In the rows, 128 means zero.
Each name stands for a flat space through zero: a line, a plane or more. A row that begins with a name and a colon came from that space; any other row is followed by the name of the space it lies nearest, among the names in its block.
cz-jc: [129 173 105 113 140 106 168 164 161  91 105  80 135 151  68 108 208 124
  88 151 177 132 200]
tp-mn: [ 93 118 193 106 134 182 180  58 112  83 154 126 117  72  46 103  70 108
 116  93 110 131 133]
bt-gh: [125  85 158 115 151 182 114 191 106  96  96 162 209 140  78  87 151 108
 144 139  84 126 151]
[173 119 203 163  81 108 129 122 202 102 167 122 120 104 193  50 111 115
 142  36  49 185 119]
tp-mn
gt-pf: [127 136 133 108 131  85 126  86 168 109  89 122 108 146 136 146 131 137
 164 130 100 122 151]
zp-fj: [ 84  97 170 135 118 150 123 164 125 148 149 140  80 139 162 120 104 134
 130 206 119  98 140]
gt-pf: [153 129 144 159 135 150  84 141 123 137 131 106 115 131 116 142 119 150
 114 126 133 123 144]
[103 123 131 122 141 107 159 143 116 131 117 100 153 146  99 136 128 154
 121 137 162 133 165]
cz-jc
gm-jz: [163 149  92 111 133 100 108 145 121 130 124 150 125 134 175 128 114 123
 146 109 160 128 133]
bt-gh: [117  88 133 130 129 118 118 102 127 123 118 127 155 127 118 126 158 146
 139 128 101 106 135]
[132 183 139  88 125 227 107 152 134  20 176 106  97 161 207 108 179 143
  37 133 179 179 141]
gt-pf
[152 136  66 126 172 126 111  88 125 154 116 110 198 127 103 122 140 119
 111  75 151 134 133]
zp-fj
[145  75  60 104 115  87  63 128 147 102 162 188 112 180 252 113  98 126
 111 114 145 186  91]
gm-jz
[167 132  88 170 174 133 176 128  64 152 166  71  97  83  65 121  74 135
 191 186 135  69 155]
gm-jz
dr-jh: [139  98  87 153 151  87 221 149 120  91 189 157 115 108 113 105 179 201
  69  91 132 123 113]
[167 106 112 122 145 145 149 107 175 110 116 155 147 149 143 104 150 117
 134 132 132 119 112]
gt-pf
zp-fj: [148 142 113 152 115 121 108 118 142 131 145 130 134 140 148 118 110 133
 100  81 102 156 112]
[127 114 108 114 130 137 163  87 167  61 113  71 147  81 164 189 143 141
 124 128 149 204 108]
zp-fj
[146 115 172 172  63 144  80 187 177  74 121 114 191 145 155 104 141 135
 127 123  42 149 152]
tp-mn
dr-jh: [100 119 151 139 166  77 123 126 125 120 162 140 132  90 118 133 132 149
 128 117 111 118 181]
[122 100 137 180 106 118 151 127  83 170 104 125 127 137 121 124 112 120
 134  75 142 136  74]
dr-jh
[129 120 111 117 152 120 140  71 152  94  89 113 143 115 147 190 133 156
 107 112 147 186 118]
zp-fj
[ 93  59 103 176 120 112 167 194  58 194 164 145 206  84  49 115 152 106
 154 110 110 122 106]
gt-pf
[ 92 149 146 139  87 132 128 158 131 110 122 109  86  86 102 156  92 131
 114 162  55 137 170]
gt-pf
[165 189  79  88 193  80 177 121 104 150 103 107 149 131 147 131 123  92
 159  82 128  83 160]
gm-jz
[112 150  76 114 157 102 145  94  46 157 116 106 139 135  76 143 144 118
 142 178 119  95 121]
tp-mn
[ 85 103 142 107 158  93 139 152  94 151 177  87 133 126 161 154  94 144
 136  96 145 171  63]
cz-jc
tp-mn: [117 161  78 116 107 136 146 156  87 126 128 139 191 166 105 137 150 135
 101 191 117 118 169]
[160 167 133 133 120 137 120 144 126 145 120  96 121 164 125 161 109 144
 116 145 132  87 148]
bt-gh
[163 150 126 112 124 115 144 135 115 159 138 147 146 130  61 134 158 118
 130  81 108 124 107]
zp-fj
[124 141  98 131 143 172 145 107 139  34  73 155 119 128 128 178 116 125
 113 131 136 220 137]
zp-fj
[119 166 137  91 112 147 169 122 113  33  95 104 199 115  99  91  96 112
 102 146  91 124 147]
tp-mn
[152 142 131 121 121 126 110 102 142 151 135 114  98 130 138 157 108 157
 126 140  90  95 123]
bt-gh
[114 144 131 102 125 164 167 125 155  72 123 143 119 125 138 105 145 124
 133 137 118 114 124]
gt-pf
[113 115 130 122 159 158 159 127 142 127 134 106 119 111 105 107 105 161
 112 144 159 111  85]
cz-jc
[142 152 106 106 168 109 149 129  98 138 129 114 128 100 134 137 104 112
 139 108 136 121 140]
gm-jz
[122 143 145 124  95  74  95 131 113 145 127  95 122 159 136 160 139 113
 125 103  99 169 222]
cz-jc
[142 139  95 141 179 124  68 155 116 124 137 147 136 138  89 108 145 112
 157 102 135 133 109]
zp-fj
[168 164 136 159 145  76 143 105 142 146 161 144  68 148 155 113 139  96
 150  45  80 142  66]
tp-mn
[172 170 101  75 147  87  54 179 126 151 171 184  98 174 245  36 107  56
 193 171 162 200  89]
cz-jc
[133 107 124 131 165  92 118 108 149 103  96 147  34 130 153 152 117 165
 164  75 147 152  94]
tp-mn
[132 157 121 169 146 129 168 120  81 149 145  84 112 106  79 117 109 120
 165 135 126  97 144]
gm-jz
[ 97  90 144 133  90 170 114 126 131 125 137 148 138 106 124 124 118 128
 119 130 124 105 160]
tp-mn
[117  99 153 140 112 138 134 131 115 136 124  94 120 101  82 178 124 149
 108 124 107 104 148]
cz-jc
[138 117 138 103 176 112 132  66 185 119 102 175 153 166 139 101 141 108
 177  99 127  98 126]
gt-pf
[109 104 137  83  89 135  52 139 172 102 103 148 157 154 178 105 164 128
  71  94  95 145 107]
gm-jz
[ 87 140 126 156 159 148  77 145 135 144 130 160  91 184 160 135 106 143
 122 183 104 124 139]
zp-fj
[129 117 128 132 104 143 114 110 136 134 116 146 131 127 141 134 123 114
 111 108 124 131 117]
cz-jc
[118 195 119  98 137 125 184  60  85 150 169 108 150 140  96 112 133  92
 114 106 113 114 119]
tp-mn
gm-jz: [ 85 151 165  97 103 114 116 109 173 142  81 131 150 159 172 131 176 135
 106  64 122 132 127]
[ 87 116 162 120 113 122 167 114 144 143 127 130 107 103 148 146 127 136
 140 187 122 108 150]
zp-fj
[124 131 134 126 121 118 108 139 106 142 166 122 120 142 192 131  80 110
 131 113 159 159 110]
cz-jc
[112 133 125  91 140 137 108 133 163 113 124 122 120 119 137 143 159 107
 119 142 124 124 138]
dr-jh
[116 139 148 137 110 126 134 132 133 139 116 109 138 126 111 141 112  98
 133 137 131 129 137]
dr-jh
cz-jc: [113 152 140 103 154  78 115 162 123 121 148 102 106 164 125 101 144 100
 133 126 154 176 168]
[158 164  89 118 146 167 169 110 150  97 124 166 127 136  76  84 146 140
 151 190 169  88 108]
cz-jc
[100  85 139 136 109 124 117  70 143 120 136 134 150 122 126 144 166 124
 140  99 111 111 148]
bt-gh
[135  78 137 122 112 118 113 158  81 193 135 109 150 116 104 154 128 122
 129 107 137 128 113]
gt-pf
[ 98 117 139 152 143 117 166 115 111 143 146 135 131 136 154 132 102 130
 134 110 142 127  52]
cz-jc
[103 144 111 124 117 143 149  88 122 111 127 102 112 136 129 138 132  91
 154 119 135 117 141]
bt-gh

Rows lie near named flat spaces through zero. A row that begins with a name and a colon came from that space; any other row is followed by the name of its block's space that it lies nearest.
mshr: [167  72 106  96 122 117 127 122  96 108 149 126 119  96 131 135 130 159
 116  86 175 140  90]
fbbh: [124 135 149 191 141 107  92 104 149 174 153 146 170 165  93 109 133 127
 137 161 128 124 103]
fgqd: [120 142 119 109 116 137 160 102 171  73 129 138 140 169 126 159 101 140
 112 118 120 161 110]
[146 117  84  57 126  98 159 116 155 180  86 174  95 119 117 186 122  81
  70 123 103 185 173]
fbbh
fgqd: [ 96 134 145 115 117 163 141 129 132 106 139 112 133 138 108 146 106 136
 126 117 115 151  99]
sltq: [164 141 123  99 128 165  96 136 100 107 121  99 121 104 122 151  94 123
 112 140 110  98 130]
[133 147 144 122 139 144 148 137 133  96 110 145 143 162 118 145 127 140
 135 165 126 137 141]
fgqd
rdhb: [124 114 136 105 140 148 148 130 146 154 107 136 102 104 136 131 152 167
 120 152 129 148 104]
[182 153 115 100  99 146 144 169 128 100  89  74 126  95  96 174  92 135
 108 153 147 142 138]
sltq
sltq: [101 116 123 153 126 105 154 117 148 145 136 157 127 143 134 121 150 126
 136 124 144 151 129]
[141 124 115  99 125 133 170 117 106 158 111 131 138 117 117 140 159 111
 125 112 116 129 163]
fbbh
dmbp: [102  93 125 124 142 106 107 144 111 123 133 172 136  90  85  90 104 129
  90 144 142 128 133]
qfmb: [145  78  86 177 146  72 142 185 153 149 153 138  88 153 123 109 173 110
  77  28   2 228  77]
[128 134 123 130 133 125 129 130 134 133 127 128 129 129 127 124 128 127
 131 135 123 124 136]
mshr
dmbp: [133 147 126 119 122 134 139 129 136 139 135 135 122 164 149 155 124 130
 131 131 132 127 126]
[138 130 165 115  94 149 126 137 122 113 165 115 131 128 121 129  94 100
 122 112 126 161 122]
fgqd
[ 98 117 143 173 152 141  98 129 140 131 141 157 145 149 114 115 117 136
 127 121 113 108 129]
fbbh
[110 138 127 139 134 129 147 162 103 142  77 116  90 102 154 120 131 146
 153 141 143  88 148]
fgqd
[144 132  99 117  86 161 207 123 140 121 122  88 139 127 139 109 182  98
 106 106 130 140 131]
fbbh

Rows lie near named flat spaces through zero. A row that begins with a name and a colon came from that space; any other row is followed by the name of its block's space that it lies nearest.
dz-ns: [127 136 136 126 110 115 127 113 145 121 116 102 116 103 117 155 118 162
 116 162 102 133  94]
cg-nb: [115 148  95 118 144 154 130 121 138 115  90 146 139 101 153 186 120  90
 109 105 145 160 125]
fq-zz: [106 141 139 151 174 121 123 124 142 154 105  97 127 157 155 124 124 107
 127 130 128 153 144]
zj-gs: [ 94 122 116 150 132 123 107 108 151 140 164 116 158 124 129 135 118 137
 168 148 144 146 135]
rm-fl: [132 123 133  89  94  89 117  69 122 109 126 113 125 172 128 120 116 137
 137 111 105 154 119]
rm-fl: [162  82 176 219 103 169 113 170 150 145 128  91 181 196 166 170 132 109
 122 103  68  97 113]
fq-zz: [150 118 168 124 209 104 110 113 144 127 109  14 145 160 217 154 104 150
 131 121  62 157 124]
hm-gn: [157 176 198 119 136 105 169 161 149 106 108 179 131 178 144  67 119  99
 213 176 133  98 212]
nj-jp: [133 114 113 133 138  97 133 123 116 139 126 132 165 106 174 145 130  97
 128 131 124 161 125]
jj-fh: [157 133 173 130 127 165  81 166 138  95 111 100 103  82 183  99 100 160
 104 142 147 172  75]
hm-gn: [118  73 120 112 102 137  95 131 146 101 156 113 171 109 106 105 127 141
  99 157 156 136 119]
[148 161 130 143 144 117 147 145 112 129 145 137 131 187 134 102 148 100
 184 129 132  91 131]
dz-ns
jd-zb: [163 122 102 132 150  95 119  79 158  93  81 114  76 137 105 146 121 135
 118 124 171 116 104]

Rows lie near named flat spaces through zero. A row that begins with a name and a colon came from that space; any other row is followed by the name of its block's space that it lies nearest.
pq_rh: [117  95 117 165  94 152 144 137 160 107 138 157 105 164  71 102 126 180
 116 114 121 175 112]
bb_dd: [154 179 187  88 112 137 128 150  75 118 104 187  88 126  51 171 130 147
 199 139 117 127  94]
sd_qb: [169  80  93  80  75 183  16 155 114  51  58 106 145  57 188 211 193 199
  33  66 154  94  33]
pn_hd: [138 131 107 150 154 114 156 120 158 113 144 124 140  90 105 131 139 117
 132 106 136 131 106]
fz_mz: [115 144 134 143 110  98 144 115 127 121 134 105 124  96 137 171 158 149
 137 127 128 145 131]
fz_mz: [120 136 115 141 131 125 130 109 140 115 108  72 138  98 135 146 175 133
 141 114 126 116 132]
[131 132 133 131 131 121 139 125 135 156 138 136 118 132 106 124 115 108
 149 136 126 145 148]
sd_qb
pn_hd: [128 139 109 136 139 137 165 107 167 107 160 132 107 144 103 100 109  98
 135 119 145 151 145]
sd_qb: [119 133 132 148 135 109 134 123 133 151 137 151 126 145 136 122 112 112
 142 146 122 142 139]
[133 114 137 137 111 121 137 131 129 117 100 134 154 107 151 157 156 149
 116 104 126 128 110]
pn_hd
[128  91  96 109 133 140  91 107 161 113 164  84 126 124 185 108  83 142
 109 125 143 108 152]
bb_dd
[124 156 167 142 119 119 125 163  95 130 124 152 156 150  93 139 154 137
 125 131 125 134 113]
bb_dd
sz_qn: [101 126 135 149 156 112  97 138 128  60 147 135  91 126  91 106 116 147
 155 101 154  89 101]
pq_rh: [126 113 132 119 107 117 121 157 155 104 149 104  87 166 102 120 131 188
 148  91 103 122 103]
[131 103 149 145 146  99 120 169 118 146 135  71  35 124 104 183 118 127
 115 152  67 157 183]
pn_hd
[168 129 128 114 161 116 103 131 133  64 123 138 104 174 121 133 127 132
 156  88  89 127  51]
pq_rh

Each name stands for a flat space through zero: a line, a plane or more. A row that begins with a name and a colon came from that space; any other row is followed by the name of the space it lies nearest, among the names in its block.
gf_dq: [103 106  96 141 157  88 135 142 133 131 106 127 138  94 127 132 148  90
 124 141  94 109 148]
lq_rt: [107 130 103 203 127  98  85 127 111 220  78 131 180 128 180 118  48 118
 188 117  90 218  74]
cl_nq: [104 149 165 146  45 188  88 117 159 174 131  44 167  80 130 215 114  96
  96  71 138 166 215]
pr_hp: [ 44 132 130 210 199 193 137 137  95 152 138 137 206  82 197  79 175  82
 119 147 122  90 121]
pr_hp: [124 116 124 124 117 147 156 130 203 146 142 117 125 148 127  78 103 109
 142 149 100  83 137]
[153 126 190 149 164 150 133 153 177 128 134 116 120 108  98  95 129 140
 151 137 101  85 132]
pr_hp
[159 152 105 128 119  75 170  69 121 128 178  98 138 177  95 145 124  84
  40 104 185 139 134]
gf_dq
pb_cq: [102 191 126 106 137 138 147 116 172 133 126 131 138 144 123 128 133 173
 123 161 141 118 112]
[ 87 150 164 193 121 122  66  66  85 125 195 122 133 122 137  60 155  54
 142  81 173 157 126]
pr_hp
[130 140 149  74 127 188 131 136 121  75 160 121  97 133 105 142 157 135
 134 132 161 130 162]
lq_rt
[135 122  59 113 178 123 180 133 168 130  99 148 130 127 151 147  89 153
 125 186  94 122 123]
pr_hp
pb_cq: [160 171 134 187 131  63 140 115 106  99 129 126  81  59 134 101 125  71
 147  96 130 114 120]
fc_qq: [101  96 158 147 212 102 117  96  98 130  90 167  96  99 106  87  98 109
 120 109 101 114 153]
lq_rt: [148 125 108 198 140  94  95 122  82 195  74 134 181 105 166 132  75 135
 161  87  93 186 116]
[ 73 119 180 156  35 194  83  72 150 217 118  71 174  95 136 210 146 146
  72  59  76 160 173]
cl_nq
[148 139 101 100 109 148 123 164 100 155  90 166 132 151 124 151 131 136
  91  93 187 132 177]
pr_hp
bm_bg: [ 50 119 141 115 112 223  89 188 146  96 125  85 217 135 173 107 165 197
 149 171  99 189 250]
[129  97 161 127 102 164 164 157 138 128 115 153 127 149 139 139 112 128
 104 140  98 137 185]
pr_hp
tc_gp: [116  94 166 179  99 107 127 157 151 134 141 145  95 162 141 124 152 151
 132 106 145 125 130]

Rows lie near named flat spaces through zero. A row that begins with a name and a colon came from that space; any other row is followed by the name of its block's space that it lies nearest.
qr-jn: [138 115 144 143 153 128  82 104 104 121 133 146 118 125 106  78 126 150
 168 114 130 126 164]
mt-sm: [120 110 150 112 148 104  98 159 142 120 133 168 119 134 175 108 126 100
 145  86 106 162 114]
cr-lz: [191 112 158 136 214 147 108 153 134  84 134 126  79  69 149 147 130 159
 118 243 162 146 147]
mt-sm: [122 128 111 123 100 144 130  82 136 113 128 121 145 122 116 133 146 123
 138 155 138 110 111]
bq-qt: [ 73 124 132  94 132 125 157 144 123 109 159 127 156 147  79 148 121 151
 158  56 162 125 131]
[142 144 153 153 133  84 103 160 105 145 164  96  83 136 117 114 122 135
 154 121 162 136 138]
bq-qt
[134 112 131 125 146 108 118 175 119 112 134 113 130 109 143  97 130 108
 155  90 146 148 132]
mt-sm
ml-jb: [122 129 133  97 168 107 134  79 136 126 121 117 154 103 119 124 110  72
 109 126 127 109 143]
fm-fs: [147 145 156 110 166 133 110 164  89 122 160 141 177  47 111 131  67 123
 161 167  62  94 138]
ml-jb: [172 131 155 111 114 121 210 164 154 118 145  97 107 117 163 102 131 109
 133 113  81  83 142]
[127  78 155 145 172  68  84 220 126 123 173 193 135 165 184 129  91  87
 166  59 104 174 126]
mt-sm
cr-lz: [119 116 101 122 113 122 107 143 189 147 151 140 144 156 110 100 132 120
 123 124 128 105 106]
[126 105 131 170 134 170  80 121 107 154 110 131 134 108  82 150 152  96
 141 127 167 142 108]
ml-jb

Each name stands for a flat space through zero: a line, a plane or more. A row that begins with a name and a colon came from that space; any other row is followed by the name of the space it lies nearest, among the names in its block.
zt-nc: [142 152 130  77  98 125  62 125 162 190 134 106 135 118 125  48  99 145
 160  91 169 107 161]
tb-lj: [134 138 129 140 144 112 111 130 135 129 109 140 147 120 120 127 123  89
 135 124 129 114 133]
ld-lm: [131 121 142 128 129 138 116 118 125 136 133 134 123 120 149 126 118 146
 132 120 133 127 114]
zm-ll: [142 120 111 124 124 117 119 110 128 127 138 119 136 131 127 148 114 147
 113 148 124 150 126]
sr-mm: [112 125  86  76  79 169  99 183 122  78 116  21  54 219 221 108 149  40
  78  66  71 104 208]
[155 179 118  92  70 148 116 101 162 220 166 116 138 117 149  44 121 145
 150  65 138  80 110]
zt-nc
[125 129 129 125 131 133 130 139 126 122 120 119 122 133 141 130 132 114
 127 117 129 122 147]
sr-mm
[134 119 128 118 125 131 123 138 102 162 117 133 106 101 133 123 136 130
 145 125 132 137 115]
ld-lm
[147 158 135  93  81 138 101 120 158 195 142 114 145 119 138  53 110 148
 147  77 145  96 128]
zt-nc
bl-hg: [198  92 174 150 120  81 108 108  92 102 158  98 125 164 152 121 125  69
 124 135 133 101 128]
ld-lm: [146 117  93 132 138  87 135 120 120 122 132 154 127 147 115 117 151 109
  81 126 133 125 146]
sr-mm: [122 122 111 103 109 138 120 143 123 112 126  99 107 158 153 115 140 108
 109 105 109 122 148]
[132 119 110 151 108 121 126 141 111 118 175  98 119 124  94 128 168 214
 165 103 143 121  84]
zm-ll
[128 125 116 111 112 136 130 137 124 123 130 103 115 156 148 121 129 113
 125 113 111 126 138]
sr-mm
[138 111 100 128 126 129  98 150 115 150 121 131 131 135 124 131 144 107
 108 153 133 133 112]
tb-lj
[128 128 150 168 100 128 137 145 126 140 143 160  92 112  94  84 178 162
 161 102 142  88 126]
zm-ll
